Each row is followed by its class. Each block has new classes.
[  5 -15   3   3   2  10   4  17  -2   1  -4  -4   0  -9   5  -8 -23   8
  -8  -1   2   2  32   4  32  10  -3  12   0 -25   3  -1   3 -15   2  12
  -4   7   4 -10  11   2   4  -2]	P
[ -6  23  -5  21  -4 -30   4  12   0   4 -12  -2  -4 -17   6  -9 -22   6
   2  -3   1   5  56  -8  16   5  -3   1   8  89   6   0   0  -3   2  -2
   5  14  12  -5   0   5  15  -3]	K
[-28   3  -7  -5  -6 -55  -5  13  -5   7  -8   3   4  25 -18   3 -23   6
  -9   2   4  -3  77 -19  53   4   7  20   8   0   3   0  15   4  -1  -7
 -17  -1  -8   1  18  -5   1  -3]	R
[-15   5 -16  -2  -4 -19  -7   3  -1  -2   2  -2   3  10  -6  -9  -9   6
  -7  -4  -5   9  50 -10  29   5   8   9   8 -29   4  -2  21   2  -3   6
 -13   0   4   0  25  -6  10  -3]	R
[ -2 -17   3   8   1 -22   2  -1  -7   4  -6   7  -9   6  -2   4  -9   1
  -4  -1   7  -8  16  -5   1  13  -8  -1  -1 -14   2  -2  -8  -3   2  -5
   0   4 -10   2 -15   5  -5   3]	R
[ -2 -10  -8   4  -1  -6   2   1  -2   4  -8  -3   1  -1  -2  -2  -3   4
  -7  -3  -2  -2  16   0  -3  11 -16   2   3  -8   8   1  -6  -2  -2   6
   3  -1  -1  -7  -4   6   0   1]	V
[ 24 -11  -6  13  12  89   5 -21  -9   2  11   3  -6 -20  23  -9  28  -3
  15  -9  -3   4 -71   6 -50  10  -7 -24  -6 -42   0  -7 -10   5  -5  11
  16  15  11  -3 -37  14   9 -10]	S
[ 13  -2  -6  -3   0  16   1   3 -12   3  -2  -2  -9  -1   1   4   4   3
   1  -1   2 -11 -27   3 -12   7 -22  -8  -2 -70   6  -5 -15  -1   0   7
  15   0  -3   3 -22  17   3   7]	R
[  7   5  -1   1   3  32   1  -3  -6   6   1   5  -3   0   5   3   1   5
   5  -3   6  -3 -16  -2  -5   7  -8 -10  -2 -16   0  -4  -3   1   0   5
   4   8   2  -6 -18   8   7  -3]	S
[ 11 -16  -6 -23  -5  74   9  10   1   3   6  -2  -1  -2  -2  -6   1  11
   2   1   0 -16  59  20  11   7  -7 -14   1 -89   5  -6  13   5   4  11
  23 -15 -29  12 -20  -4   1  19]	K
[  7 -38 -10   6   1  24   3   6  -6   7   5   4   0 -16   3  -9  -8  15
  -5  -5  -1 -14  19   9   6  14  -6   0   1 -39   6  -3  -7   6   1   3
  12   6  -2  -5 -12  -3   9   4]	K
[ -4  -9  -5   5   4  -5  -3   2   2   1   1  -2  -1 -13   2   5   1  -3
   6  -3   0  -9   8  -2 -10   2  -5   0   0 -21   4   0 -10   0   1   0
   3   4   4   0 -16   0   1   3]	P

Each row is followed by its class. Each block has new classes.
[ 11 -10 -18 -32  -7   8   7   6   2  -2  13  11 -11 -23  14  28 -15  -6
   5  -2   1  -4   1  -9  -6   6  -3 -11  -6 -16   5   2   9   7   0   2
  -4 -18   7  -1  36 -13 -12   1]	J
[  5  -3 -17  -4   1  -2   8   9  -5   0 -14  25   7  -4   6  18  12   0
   1  -1  11  -1  -1  -7  -3   0  -6 -20  -2  -6  -4   4   0   2   0  -1
  -2  -8   9   4  -4   6 -11  -4]	J
[ 11   2   4   4 -23  -1  -3   2 -18  14 -22  31  25 -22   3  37  20  -6
  10   6  16   0 -26  -1 -33  -3  -2 -20  13  -7   2  12   2   0   3   1
   0   0   4  -4  27   3   6 -25]	X
[ 20  -1 -47  -7  -6  -2   4  22 -14  -3 -16  32  12 -24  12  31   3   7
   4  -2   9   1 -19 -23 -16   6  -6 -32  -1 -10  -3   6  -4  -1   6  -1
  -9 -10  14   5  28  -1   3   1]	J
[ 13  -9 -33  -9  -2   2  -3  17  -6  -5  -9  32  20 -25  -1  31   5   0
  -1   2  12  -4 -19 -22 -18  -5  -7 -33  -3 -11  -9   7   3   2   1  -5
  -6 -12  16   8   8  -5  -2  12]	J
[ 11  -6  -9   4  -5   0   0   7 -15  -2 -11  28   5 -15   2  38   0 -10
  12  -1   5 -18 -14 -18 -13   4  -4 -21  -2 -14  -5  12   6   8   3  -3
  -2  -9   4  -2  36   1  -1 -13]	X
[  9   1  -6  -1 -27  -4  -8   6 -16   8 -10   7  22  -7   3  12  15   3
  12   1   5   2 -22   0 -21   0  -7   3   7  -1   1   7   2   4   7  -1
  -5   0   5  -4  14  -4   9 -14]	X
[ 15  -1 -43  -8   6   1 -10  26  13  -8  -5  18  12 -33   9   8  -6  12
   0  -7  11   0 -18 -20  -8  -1  -7 -20 -13 -12  -1   3   2  -9   1   1
  -8  -8  10  14   2 -14  -1  -4]	J
[ 25  20   2 -14  19 -20   9  24  29  19 -57  15   3 -24   6   4  16   1
 -26   6  18  -5 -59 -26 -11   3 -10 -16   7 -27  10  -4 -10 -14   3 -34
   1  14  21  10 -19  -2   0  -6]	W
[  3   4 -16  10   0 -17  -1  14  -7  -3 -32  20   2  15   1   6  13  -1
  -1   4  11  -5 -18 -16   5   1  10 -13  -1   0   6  13  -4   1   2   3
   4   8  -1   2 -21  15   8  -2]	J
[ 10  16 -10  -4  11 -13   2  12  31   3 -24  -1  -4  -9   4 -14   7   4
 -24   7   5  -3 -22   0  -1   2  -8   7   1 -11  10  -5  -7  -8  -3  -3
   9  10   9   0 -20  -6   4   1]	W
[ 14  -1 -16  -1  -5  -6  -5   8  -2   4  -7  21  10  -6   7  24   7   2
   3   3   5  -6 -13   0  -9  -3  -8 -27  -6 -10   2  -5   5  12   2  -3
  -7  -5   9   2   1  -8   5 -10]	W
[  4  -4 -35 -12  -1   2   1  14  -4   1  -8  29  15 -12   4  19   9  -4
  -3 -11   5  -5 -11 -23  -6  -1   8 -21   1  -9   0   9   1  -5   3 -12
  -8   0   8   7 -10  -2   0  -9]	J
[ -7  -6  -2  11  -7  -2   0   3 -34  -3 -27  46  24  10  -3  33  24 -13
  -6  -6  14  -5 -19 -26  -1  -3   8 -34   2  -3   3   8  -3   9   4  -7
  -3  -1  10   2 -20  23   6  -6]	J
[ 0  3 -6  7  0  3  1  0 -5 -5  9  3 -9  9  2  1 -6 -4 -1 -1 -1 -6 10 -1
 12 -2  8  5  0 -6  0 -2  0  1 -2  0  4 -6 -4 -7 10 -2  2  3]	X
[  4  -7 -19   2 -15  17  -3   0 -18  -4  11  20  14  -1   5  28  10  -3
   3   6   9   3   3   7  -9  -4  -1 -32   2  -4   2   7   5   5   3   2
  -3  -8  -5 -14  16  -2   4  -9]	W
[ 10   5  32   6 -17  -4  -1  -3 -16  14 -23   1  20  -9  -4  10  13  -4
  16   1  -3   3 -26   8 -32 -12   7  -2   7  16  -2  12  -1   2   4   1
  10   0   4  -6  45  11   2  -8]	X
[ -3  -2  -8   5  -1   3   0   5  -8  -5 -29  19   4   5   4   4  10   0
  -6  -1   7  -5  -9 -13   4   0   8 -10   0  -4   0   9   2  -2  -1  -4
   1   2   5   6 -19   6  -1 -13]	J
[ -5  -3 -21   1 -14  -1  -6  10 -21   2  17  10   4   1  -1  16   4  -2
  10   2   6  -4   6  -4  -8  -4  -6 -21 -35   6  -5  13   3   3   6  -7
  -6 -14  -3   0  20 -11   9  -4]	W
